In the rows, 128 means zero.
Each name stands for a flat space through zero: a line, a plane or more. A row that begins with a name and a colon came from that space; any other row is followed by the name of the space it lies nearest, among the names in its block.
sokfab: 165  176  148  134  92  123  101  126  142  154  122  145  139  135  134  125  137  128  82  131  134  127  120
vellifud: 138  163  161  81  116  146  157  142  86  128  97  174  142  158  120  106  99  113  113  104  131  110  102
vellifud: 115  80  130  131  126  105  139  125  117  103  163  125  141  112  126  139  136  166  142  116  143  133  152
vellifud: 144  150  86  129  152  164  97  135  105  136  123  174  153  150  154  107  141  148  115  111  109  144  115
vellifud: 116  128  134  88  124  123  148  144  105  115  110  140  123  143  117  115  113  119  121  130  144  111  98
sokfab: 121  144  127  136  106  116  100  107  171  122  132  137  143  120  124  162  135  113  117  148  128  136  142
nifumozam: 185  168  142  132  122  160  157  109  139  130  84  133  144  192  95  114  146  85  147  115  79  157  145
vobubdupek: 148  129  126  130  128  139  116  107  161  110  143  160  143  134  122  141  118  140  123  125  137  127  139
vobubdupek: 135  123  107  159  130  154  92  114  157  139  140  153  149  132  137  137  145  134  121  122  102  147  142
pifdof: 124  143  146  111  111  102  145  123  97  128  123  118  144  133  127  126  136  112  132  128  118  136  149
pifdof: 176  170  123  130  128  129  154  148  121  108  86  105  121  165  103  125  155  142  144  121  140  150  105
kulvab: 122  136  142  144  106  137  109  122  126  171  126  134  141  129  139  120  140  99  107  126  88  136  141
kulvab: 102  155  120  130  147  168  139  163  100  133  86  139  122  133  132  135  120  123  148  108  119  132  90
nifumozam: 94  123  110  127  127  104  101  139  125  123  145  126  126  94  148  146  129  149  115  143  155  122  118
sokfab: 108  92  110  95  165  130  143  124  97  127  141  127  111  128  139  90  101  115  137  134  124  105  127
vellifud: 114  97  109  104  139  136  144  151  101  103  119  145  133  149  116  115  134  145  137  116  134  130  101
nifumozam: 158  111  149  127  111  138  125  128  153  130  142  154  124  136  116  117  116  149  99  118  149  109  112
nifumozam: 135  158  145  117  127  121  150  120  123  116  112  120  128  132  119  138  117  111  144  129  132  128  138
kulvab: 102  100  130  119  114  128  116  123  135  120  146  161  148  122  128  140  123  133  116  125  129  123  130
vellifud: 133  124  125  125  135  127  123  120  145  124  136  129  118  123  128  127  115  128  123  137  139  117  126
kulvab: 132  123  159  139  89  127  115  123  167  143  132  140  130  125  114  142  127  118  99  132  130  119  123
nifumozam: 113  156  117  158  130  133  100  156  116  166  117  105  110  101  157  130  140  136  114  132  128  131  104
kulvab: 134  151  168  173  135  138  154  123  139  141  129  91  110  93  131  158  110  131  166  108  128  129  159
pifdof: 167  124  139  140  123  124  134  121  115  142  144  121  134  137  132  103  142  147  120  114  120  135  148
vobubdupek: 135  124  117  113  135  104  116  124  82  156  152  118  129  122  161  83  133  132  103  135  120  121  142
kulvab: 138  119  131  126  160  129  147  152  95  112  152  127  106  97  148  119  97  197  138  101  183  103  112
pifdof: 182  152  144  172  144  146  137  136  154  145  128  92  87  112  130  125  118  159  134  116  152  119  120
sokfab: 153  165  138  135  159  163  166  128  97  130  101  122  126  145  129  118  114  120  169  98  106  138  142
pifdof: 149  131  192  139  90  113  142  107  154  160  139  109  117  117  116  126  111  98  109  130  122  110  155
vobubdupek: 125  82  124  121  127  119  133  103  145  105  154  139  144  136  114  131  131  129  137  130  120  132  156
vobubdupek: 128  106  122  99  143  120  138  113  103  138  139  126  123  140  135  87  116  103  123  138  110  115  141
kulvab: 96  145  87  103  151  120  119  132  114  81  120  149  147  124  136  157  127  143  150  136  149  139  119
vobubdupek: 124  95  118  143  129  124  118  115  140  122  153  129  140  123  129  134  142  141  133  126  119  139  152
pifdof: 100  145  126  127  111  126  119  123  154  119  104  131  139  133  113  162  137  92  135  146  114  141  126
vellifud: 140  186  91  144  149  145  86  129  115  159  115  132  132  125  167  117  140  123  114  136  109  142  124
sokfab: 101  100  123  127  122  108  127  125  147  108  139  116  125  114  117  151  131  129  136  143  141  127  131
vobubdupek: 207  178  147  152  123  149  128  108  138  131  131  152  152  149  130  124  133  156  122  98  125  144  155
pifdof: 115  136  157  122  124  123  150  135  127  132  119  112  107  112  122  136  103  114  135  129  142  109  120
vellifud: 127  161  104  149  161  133  123  140  101  143  117  95  112  110  156  124  135  136  148  128  123  139  129
sokfab: 134  113  104  126  152  141  123  130  130  131  129  125  112  135  132  107  125  129  128  134  125  122  116
pifdof: 100  123  100  112  150  146  128  151  132  103  107  141  115  131  121  139  116  132  140  133  147  121  85
vellifud: 148  140  95  146  171  160  116  129  117  130  136  140  127  126  153  116  124  158  141  111  125  135  131
vobubdupek: 111  128  121  105  115  128  122  131  118  134  110  143  139  149  122  117  136  97  114  138  108  130  115
nifumozam: 91  113  106  129  138  114  125  126  119  113  133  114  136  115  133  147  141  125  151  137  120  142  143
kulvab: 111  136  106  115  157  130  143  139  118  84  118  131  126  121  126  152  115  151  162  125  157  129  115
vellifud: 117  116  132  144  103  102  110  116  148  134  144  112  138  114  127  146  150  122  119  143  121  139  149
kulvab: 121  90  151  146  132  138  151  112  128  140  146  115  127  121  123  124  121  116  151  113  100  129  164
kulvab: 135  163  140  147  124  129  130  126  143  134  113  108  121  120  126  148  129  117  140  131  126  136  135
nifumozam: 132  113  122  132  147  158  124  127  132  130  138  154  126  128  135  119  110  141  128  112  127  118  123
nifumozam: 139  144  128  127  123  124  115  139  114  158  124  120  116  126  143  103  131  126  101  134  128  120  112
nifumozam: 145  160  143  119  118  113  132  137  103  160  114  103  111  130  138  99  129  110  106  137  126  119  118
vobubdupek: 146  121  141  138  126  136  149  118  136  118  126  125  136  143  110  132  134  127  148  115  116  140  147
sokfab: 156  184  139  161  115  131  95  119  180  152  121  117  112  108  136  151  124  121  106  145  141  124  124
sokfab: 94  98  122  122  127  109  108  126  136  136  154  123  115  97  142  129  114  126  111  148  142  107  125
nifumozam: 78  103  109  142  147  128  120  133  132  106  145  127  130  92  139  166  121  150  157  126  141  132  135
sokfab: 129  118  119  112  139  134  144  124  112  113  122  137  139  149  120  118  131  122  143  122  115  136  134
pifdof: 111  159  109  122  149  125  131  144  115  110  107  116  118  117  135  146  122  134  149  134  148  130  110
sokfab: 107  87  131  104  141  119  162  144  84  116  134  118  120  128  124  107  120  138  144  117  134  117  123
vobubdupek: 104  96  121  155  150  151  139  130  147  131  124  102  108  119  119  140  127  115  163  126  107  133  132
pifdof: 129  144  128  115  116  120  127  126  138  118  112  131  133  140  116  136  133  113  124  140  130  131  120
114  112  119  145  114  116  107  130  164  120  136  120  126  114  121  155  143  138  122  143  140  133  122
sokfab
139  117  109  147  146  130  107  110  158  126  154  123  119  111  139  133  124  143  129  138  136  125  143
vellifud
180  141  143  140  133  144  148  108  121  136  129  129  141  154  123  106  135  128  139  106  102  142  161
vobubdupek
139  128  120  110  129  139  115  108  140  126  133  162  143  148  127  115  119  112  112  133  116  124  133
vobubdupek
118  98  122  139  149  142  137  118  147  123  138  118  114  121  122  131  116  122  151  128  120  124  140
vobubdupek
115  150  118  146  114  143  101  120  196  122  102  133  126  131  108  172  134  95  128  152  122  138  113
pifdof
115  122  129  133  118  116  130  135  111  128  128  117  138  125  129  134  147  133  133  125  121  141  135
vellifud
123  108  139  133  126  141  135  132  139  133  128  130  119  128  119  127  119  124  128  122  125  120  120
pifdof
129  165  163  143  122  132  160  127  117  122  111  116  137  119  121  159  121  124  163  106  124  141  152
sokfab
138  108  122  111  143  111  125  108  120  124  162  131  124  118  143  106  110  139  119  135  141  111  147
vobubdupek
124  94  125  116  134  125  154  118  156  89  125  121  122  144  93  141  124  120  156  135  135  129  131
kulvab
127  84  145  171  121  150  152  138  138  146  122  95  118  136  106  129  154  123  154  108  91  148  138
nifumozam
113  121  113  110  137  110  112  118  102  128  154  142  142  113  154  117  122  137  116  133  132  122  144
pifdof
111  145  124  107  137  117  117  129  139  120  129  133  110  106  138  137  96  124  117  148  162  101  108
pifdof
79  132  127  99  107  129  131  152  133  117  86  139  126  142  105  147  127  88  124  145  128  123  83
vobubdupek
119  106  132  124  137  144  146  140  123  120  124  134  120  132  118  125  116  135  139  115  133  120  113
kulvab
102  99  95  130  123  107  107  137  119  119  138  120  141  126  133  133  164  142  124  140  124  146  125
vellifud
121  125  123  97  142  114  138  116  104  118  137  132  129  128  136  112  110  118  132  135  131  116  139
nifumozam
171  188  154  96  113  121  141  106  118  131  109  147  144  158  123  111  114  96  112  130  122  124  141
sokfab
157  148  147  139  134  124  150  132  117  128  128  107  116  121  129  126  121  148  140  114  144  126  136
vobubdupek
103  103  140  113  116  74  132  117  153  114  151  87  99  93  121  143  112  119  124  166  166  103  134
vellifud
136  123  119  133  159  131  160  119  116  116  119  92  115  136  120  121  130  116  172  126  112  140  150
kulvab
126  119  96  146  118  135  90  132  148  131  130  142  145  138  130  135  164  139  111  135  115  150  119
nifumozam
128  119  106  113  145  139  151  131  127  110  96  114  120  165  103  116  140  99  154  137  108  140  115
kulvab
123  118  128  130  132  134  130  131  127  129  130  130  126  126  128  127  125  130  130  124  127  126  126
pifdof
110  113  110  140  135  137  107  125  139  133  138  135  132  118  138  135  132  129  128  132  118  132  131
sokfab
159  143  142  130  128  129  149  125  99  144  120  114  132  147  128  101  139  122  133  114  106  139  146
vobubdupek
138  133  142  121  110  108  104  101  152  143  154  138  131  114  138  125  114  116  95  147  135  111  146
pifdof
152  173  145  98  149  133  143  110  102  150  121  131  113  131  147  92  84  94  121  132  124  101  137
sokfab
154  142  121  111  111  120  100  124  145  125  135  161  138  141  130  118  129  141  85  138  149  118  110
nifumozam

Rows lie near named flat spaces through zero. A row that begins with a name and a colon came from that space; any other row is followed by the name of its block's space that it lies nearest.
fita-momon: 91  111  136  140  133  103  142  158  107  117  128  140  128  132  107  136  147  120  116  135  137  159  172
gad-mafi: 129  89  128  156  126  97  101  158  153  131  127  132  114  136  82  143  118  101  128  157  126  133  141
dipes-sigaz: 139  139  129  152  123  129  115  126  161  118  124  128  136  121  131  120  127  122  127  141  124  157  108
mugok-gonat: 113  115  131  149  140  121  141  120  121  148  115  133  135  113  143  133  121  119  125  118  148  133  142
fita-momon: 101  151  133  115  112  143  133  127  129  159  114  147  158  103  144  132  120  140  126  113  147  166  126
mugok-gonat: 109  113  125  127  127  109  145  143  105  159  131  137  116  142  111  96  146  110  139  107  109  139  141
gad-mafi: 117  156  126  113  116  162  108  150  163  149  78  138  138  138  147  155  91  152  121  127  176  136  104
gezik-sona: 121  142  129  126  121  134  130  143  132  128  118  133  134  143  126  125  134  132  125  126  129  143  123
mugok-gonat: 119  122  135  122  126  129  139  116  115  143  136  133  143  118  132  145  127  127  127  125  134  118  139
gezik-sona: 131  124  125  125  111  144  95  142  173  152  131  118  141  147  106  116  131  119  118  120  144  142  109
gad-mafi: 145  133  133  113  115  134  110  123  148  155  126  131  145  145  119  140  116  124  139  138  118  108  112
gezik-sona: 128  148  122  109  107  150  129  150  115  101  144  124  130  136  110  126  148  144  110  115  120  134  116
gezik-sona: 156  153  131  136  106  142  128  115  132  126  140  132  158  118  125  132  132  125  127  127  95  127  93
fita-momon: 143  127  122  126  132  140  138  118  112  114  131  120  114  121  140  141  119  136  126  121  129  92  115
dipes-sigaz: 126  150  129  135  118  125  141  137  143  131  118  142  119  144  134  104  139  122  146  136  103  160  102
gezik-sona: 126  158  136  104  118  139  123  128  136  115  134  129  150  145  130  123  144  143  127  136  119  148  127
gezik-sona: 136  123  129  129  132  132  92  119  179  142  125  115  138  138  128  116  121  123  128  138  148  140  124
fita-momon: 130  143  126  105  127  147  102  135  177  97  133  113  112  155  132  119  135  146  125  152  147  146  114
mugok-gonat: 117  140  132  73  103  164  143  134  137  108  155  131  107  154  132  166  138  152  132  151  140  103  106
fita-momon: 149  124  122  143  128  118  124  152  129  136  105  130  111  162  110  125  119  114  138  130  104  102  109
gezik-sona: 118  118  124  108  123  131  114  134  142  141  137  124  120  132  117  117  130  129  130  125  139  136  132
gezik-sona: 115  147  123  128  139  125  123  152  118  118  84  137  120  125  140  130  106  149  125  126  146  146  141
dipes-sigaz: 131  151  134  145  116  140  120  131  174  112  126  130  140  138  135  123  139  126  124  147  130  170  101
fita-momon: 146  126  134  143  152  111  144  74  90  143  145  117  162  102  149  98  142  117  132  100  101  113  151
gad-mafi: 127  136  112  141  132  156  129  133  128  105  113  116  112  100  150  129  114  147  106  102  165  130  110
mugok-gonat: 126  123  135  99  126  129  135  132  99  120  155  119  141  159  106  134  157  132  118  122  117  100  153
dipes-sigaz: 122  108  126  107  141  121  111  149  136  132  132  109  113  183  104  108  148  124  124  125  139  112  152
mugok-gonat: 150  147  121  137  132  153  92  140  136  124  99  105  164  137  124  127  115  143  93  96  156  116  122
gad-mafi: 98  144  127  117  123  115  140  146  125  135  111  153  111  121  135  108  126  135  148  136  119  179  133
mugok-gonat: 115  103  134  143  146  104  156  128  97  153  119  135  122  145  129  127  135  108  136  119  123  106  153
fita-momon: 135  98  128  126  144  111  133  98  102  102  175  110  119  100  122  122  146  122  125  130  116  110  159
dipes-sigaz: 131  98  128  137  132  112  122  139  118  116  146  120  119  133  98  138  136  115  119  135  123  111  147
gad-mafi: 122  103  121  112  159  115  104  116  116  103  139  103  115  104  128  120  122  144  116  126  158  122  178
dipes-sigaz: 105  125  139  89  102  158  146  123  118  149  159  134  151  134  125  168  143  136  116  121  150  107  129
dipes-sigaz: 128  106  136  122  113  131  136  113  130  135  167  129  135  121  115  155  139  115  127  140  125  108  127
gad-mafi: 143  138  131  149  127  133  144  122  108  113  134  123  147  132  130  129  145  123  115  114  111  116  120
fita-momon: 118  118  121  109  135  139  131  118  131  126  141  116  105  124  141  114  132  136  129  118  148  123  130
dipes-sigaz: 140  142  138  117  119  125  125  115  143  139  138  133  146  146  127  121  138  122  144  144  101  131  117
dipes-sigaz: 123  138  125  140  123  119  143  147  112  120  115  141  118  127  124  121  130  127  132  126  109  144  122
gezik-sona: 124  92  121  157  118  134  141  154  124  141  140  120  114  146  99  135  144  100  108  104  139  104  116
dipes-sigaz: 109  129  125  105  121  136  134  156  95  140  119  131  135  141  112  138  131  139  113  103  141  116  146
gezik-sona: 143  94  123  158  120  122  137  109  142  158  151  128  111  109  121  120  126  92  141  123  112  112  98
mugok-gonat: 130  149  136  109  126  150  143  117  96  134  129  123  168  143  139  141  141  142  111  101  132  99  135
gad-mafi: 149  112  120  146  132  113  120  107  140  137  140  124  112  104  127  104  120  110  145  130  105  128  113
dipes-sigaz: 143  111  128  129  152  102  131  108  113  119  135  121  106  129  132  117  125  121  147  142  106  102  145
gad-mafi: 143  131  129  154  131  120  132  122  123  123  126  127  139  124  127  121  133  117  126  124  110  129  122
mugok-gonat: 110  144  138  98  117  157  156  118  100  146  136  132  157  137  146  150  141  143  117  104  145  107  131
fita-momon: 120  126  129  132  132  112  142  134  91  129  128  135  135  120  120  123  135  126  126  115  113  131  150
fita-momon: 139  142  129  131  140  123  119  136  139  109  116  118  128  165  128  107  141  130  128  134  118  132  130
fita-momon: 126  93  118  106  140  108  126  113  103  123  172  112  97  110  110  92  146  121  137  118  111  119  157
gad-mafi: 103  146  133  138  124  131  146  170  100  97  110  138  141  146  117  149  145  141  100  122  140  149  147
mugok-gonat: 130  123  131  141  155  114  121  134  114  81  143  99  138  156  113  100  169  128  101  120  129  136  169
gezik-sona: 148  137  110  160  111  135  160  124  123  96  147  134  80  94  139  102  136  117  142  123  85  141  67
mugok-gonat: 119  127  126  120  124  129  138  140  118  142  125  131  121  145  123  117  137  125  131  115  124  126  127
gad-mafi: 142  111  109  143  115  123  105  150  141  119  131  127  95  99  100  121  108  120  129  130  118  135  105
120  182  146  82  126  160  142  92  165  132  125  132  148  167  185  120  144  154  150  149  135  145  106
dipes-sigaz
99  115  127  128  127  124  138  133  131  136  139  132  117  118  127  115  141  122  127  122  143  159  140
mugok-gonat
102  128  123  112  146  136  109  163  147  94  113  108  108  168  124  117  142  149  105  129  177  148  157
gezik-sona
152  130  126  129  126  132  109  109  136  126  136  121  141  106  128  132  114  130  127  130  121  117  118
gezik-sona
124  151  129  114  118  144  120  137  142  108  124  130  134  129  132  140  126  147  121  139  139  145  120
fita-momon
100  135  130  77  97  132  131  140  121  173  145  150  134  131  109  114  138  130  147  119  111  152  128
gezik-sona
131  109  124  137  117  131  112  134  149  147  139  123  131  125  108  124  128  112  122  121  135  130  118
dipes-sigaz
121  132  117  92  105  149  119  145  136  134  134  133  104  123  119  135  116  143  133  127  135  124  106
gad-mafi
124  106  129  141  120  147  134  116  153  141  131  130  117  109  143  170  107  121  124  138  165  107  106
fita-momon
141  128  128  135  116  133  114  139  157  129  121  131  123  140  118  145  115  123  131  147  127  122  104
fita-momon
123  115  128  140  160  109  134  138  122  67  128  112  92  151  131  129  143  134  120  154  139  124  160
dipes-sigaz
152  148  129  112  127  136  118  130  112  107  135  113  149  155  115  123  144  140  117  120  107  105  130
mugok-gonat
123  177  132  117  136  145  107  147  163  82  100  119  140  164  145  113  139  160  114  145  148  174  128
gezik-sona
89  110  135  120  124  126  159  121  115  154  143  143  123  114  139  137  138  120  134  123  145  141  145
mugok-gonat
128  147  134  84  111  132  167  126  100  119  157  141  107  165  129  124  158  134  156  141  78  106  113
mugok-gonat
128  113  115  148  133  125  97  157  151  137  104  117  118  133  109  111  115  121  114  113  152  141  128
mugok-gonat
90  130  123  97  110  133  125  158  126  136  130  143  116  116  113  125  129  142  127  124  144  168  140
fita-momon
108  132  133  131  116  154  171  127  128  133  136  135  120  148  150  142  149  124  124  119  144  122  103
gad-mafi
127  112  132  125  126  119  145  123  125  146  125  144  105  132  133  157  110  118  151  151  120  98  120
mugok-gonat
156  112  123  137  125  117  110  125  149  151  130  124  117  141  110  114  118  106  146  135  102  107  107
fita-momon
127  142  134  131  120  115  117  104  178  187  108  152  137  118  150  100  107  112  171  147  110  172  101
gezik-sona
147  135  127  130  134  120  107  130  131  90  143  111  134  136  110  108  145  132  118  135  109  137  138
mugok-gonat
96  102  125  94  138  108  134  128  116  122  156  129  88  116  122  110  140  132  144  140  132  146  165
gad-mafi
90  138  128  122  114  164  145  119  160  136  123  141  118  93  171  150  115  144  124  129  185  165  105
mugok-gonat
133  123  128  137  114  132  133  119  124  162  123  142  140  102  130  148  106  118  134  121  125  116  110
fita-momon

Each name stands for a flat space through zero: a line, a plane or more. A row that begins with a name and a colon came from that space; any other row is followed by the name of the space it lies nearest, among the names in its block.
kanu_kun: 104  121  116  138  86  122  125  136  136  114  129  140  75  101  139  131  168  124  103  107  101  134  145
kize_refoz: 125  138  137  123  107  132  149  132  164  133  173  97  117  131  122  109  144  104  128  136  112  160  123
kanu_kun: 126  105  118  137  123  133  138  128  158  99  130  96  137  120  137  113  95  130  120  153  128  124  118
kanu_kun: 104  103  103  124  112  109  152  126  147  117  114  131  114  91  173  135  143  119  112  133  134  134  137
kanu_kun: 120  134  120  128  113  124  111  137  111  123  119  157  102  123  120  141  146  126  123  116  115  134  130
maf_mef: 125  123  127  167  110  179  82  152  137  86  58  189  110  117  102  130  106  173  110  139  104  51  154
maf_mef: 127  139  132  128  147  153  149  131  161  150  107  165  134  120  118  126  142  133  140  142  135  111  143
kanu_kun: 133  123  134  138  118  124  118  122  116  120  140  105  127  134  134  122  122  132  121  117  127  123  127
kize_refoz: 131  122  113  130  140  118  130  118  114  126  130  138  131  132  131  135  123  118  140  134  146  144  109
kanu_kun: 143  149  141  134  141  146  116  129  121  139  144  137  124  155  81  122  129  129  145  124  121  135  116
maf_mef: 147  147  149  155  96  122  111  101  92  140  162  126  149  149  185  127  147  107  134  118  162  122  132
kize_refoz: 116  104  108  140  148  145  151  128  170  116  114  132  98  109  92  116  127  143  126  132  116  125  125
kemub_lil: 145  137  148  101  150  117  130  128  114  144  123  103  194  143  156  132  92  128  138  147  152  118  128
kemub_lil: 149  146  127  157  140  142  128  100  114  146  148  166  137  153  129  127  142  108  161  137  169  137  108
kize_refoz: 129  117  110  142  140  126  146  108  135  130  127  145  132  122  148  129  132  118  141  140  158  133  117
maf_mef: 133  122  120  138  157  126  106  120  85  131  89  167  123  129  115  146  126  155  132  104  140  100  132
kanu_kun: 129  137  133  121  121  125  104  138  100  127  112  145  129  132  127  141  128  135  123  119  120  118  135
kize_refoz: 125  119  123  148  126  139  145  116  153  127  129  133  121  118  139  118  137  128  129  133  139  119  133
kanu_kun: 133  117  147  132  114  134  122  132  141  111  128  79  153  128  148  113  97  144  109  134  120  98  142
kize_refoz: 113  144  143  115  86  155  147  159  198  125  120  135  139  106  154  117  136  114  114  170  106  114  158
kemub_lil: 121  129  107  135  125  132  134  127  135  125  120  171  111  119  128  137  144  113  138  142  137  143  118
kemub_lil: 139  150  141  97  138  120  124  139  113  145  133  126  166  147  129  137  113  115  142  145  135  143  119
kanu_kun: 137  147  128  94  168  131  126  143  113  150  85  177  173  137  119  152  107  130  152  155  147  120  125
maf_mef: 109  131  119  96  147  124  140  149  136  146  81  169  122  103  120  149  143  139  125  126  116  119  149
kize_refoz: 124  122  119  135  124  136  138  128  151  119  132  130  119  123  122  121  128  122  130  141  126  135  121
maf_mef: 123  131  129  128  111  131  116  138  124  121  112  144  126  121  141  135  131  131  119  130  122  114  140
kemub_lil: 124  122  109  136  112  113  119  120  106  115  130  147  118  124  152  140  135  112  129  130  142  144  115
kize_refoz: 120  107  108  142  146  140  144  124  155  117  111  140  108  113  107  122  124  141  129  133  127  121  124
kemub_lil: 129  146  135  109  148  148  144  144  158  147  116  150  142  131  101  127  126  126  143  151  123  130  130
maf_mef: 140  130  116  143  146  136  149  106  141  137  143  147  143  138  134  123  127  107  157  154  165  145  104
kemub_lil: 119  118  114  120  131  102  133  120  108  132  133  124  112  119  138  138  144  122  124  108  131  148  124
maf_mef: 148  113  94  158  150  121  136  91  114  112  158  136  141  151  132  125  103  98  165  159  182  167  68
kemub_lil: 135  166  159  102  124  159  116  167  154  138  136  125  135  150  67  118  119  130  133  144  83  132  133
kemub_lil: 119  114  117  112  139  111  142  127  128  129  110  124  140  112  151  137  121  130  124  132  138  127  132
maf_mef: 133  135  126  122  148  121  150  113  128  155  138  140  141  132  139  131  143  112  147  132  154  144  121
kize_refoz: 132  123  126  148  125  135  119  118  120  121  113  144  132  126  145  130  126  136  127  128  143  104  134
123  127  128  108  134  122  134  138  133  131  118  124  137  122  130  133  122  129  125  134  123  131  132
kemub_lil
130  119  101  125  147  125  126  129  121  112  114  153  133  131  115  139  104  120  144  153  142  146  99
kanu_kun
162  161  182  125  143  153  94  137  105  146  137  98  175  173  94  115  96  154  135  120  118  91  139
kanu_kun
113  109  97  127  132  129  155  130  166  113  118  144  115  106  129  128  125  115  132  157  133  147  114
kanu_kun
147  115  121  209  103  145  114  76  109  111  126  166  140  131  205  122  134  124  136  135  196  80  130
kize_refoz
114  118  114  129  124  132  156  128  167  127  131  133  109  108  131  121  144  118  126  138  125  140  130
kanu_kun
120  137  137  108  91  102  126  135  117  130  150  104  132  123  170  134  143  106  113  123  120  148  136
maf_mef
132  140  149  132  117  121  159  104  142  165  162  108  145  126  180  117  164  108  132  119  154  131  147
kize_refoz
122  117  117  124  151  122  164  115  151  144  137  122  121  118  125  122  142  122  137  127  139  146  123
kize_refoz
128  133  140  142  101  147  109  140  137  112  123  128  123  128  127  121  124  137  115  131  110  104  142
kize_refoz
118  130  122  108  125  130  146  146  165  124  153  105  109  127  90  117  129  113  129  141  98  168  112
kize_refoz
133  129  129  144  108  124  102  123  98  115  125  137  129  133  150  135  126  128  123  122  136  116  129
maf_mef
136  156  166  104  146  132  142  129  129  180  121  128  164  133  143  129  148  137  133  114  136  103  163
kanu_kun
135  143  135  152  98  158  103  138  138  107  135  146  118  142  110  119  123  124  129  145  115  120  123
kemub_lil
139  124  151  116  142  118  139  118  124  144  125  87  181  130  173  123  106  139  124  129  151  100  146
kanu_kun
144  130  124  130  141  104  101  112  64  129  141  124  134  153  124  141  118  125  139  106  145  144  104
kize_refoz
132  120  128  120  128  95  119  116  88  127  157  84  126  139  135  131  124  123  123  101  129  153  113
maf_mef
130  135  112  124  111  101  110  121  84  122  143  146  125  137  152  148  137  99  137  128  145  163  105
kemub_lil
118  118  121  86  173  91  136  131  92  155  111  115  118  120  104  148  137  147  124  85  116  144  132
maf_mef
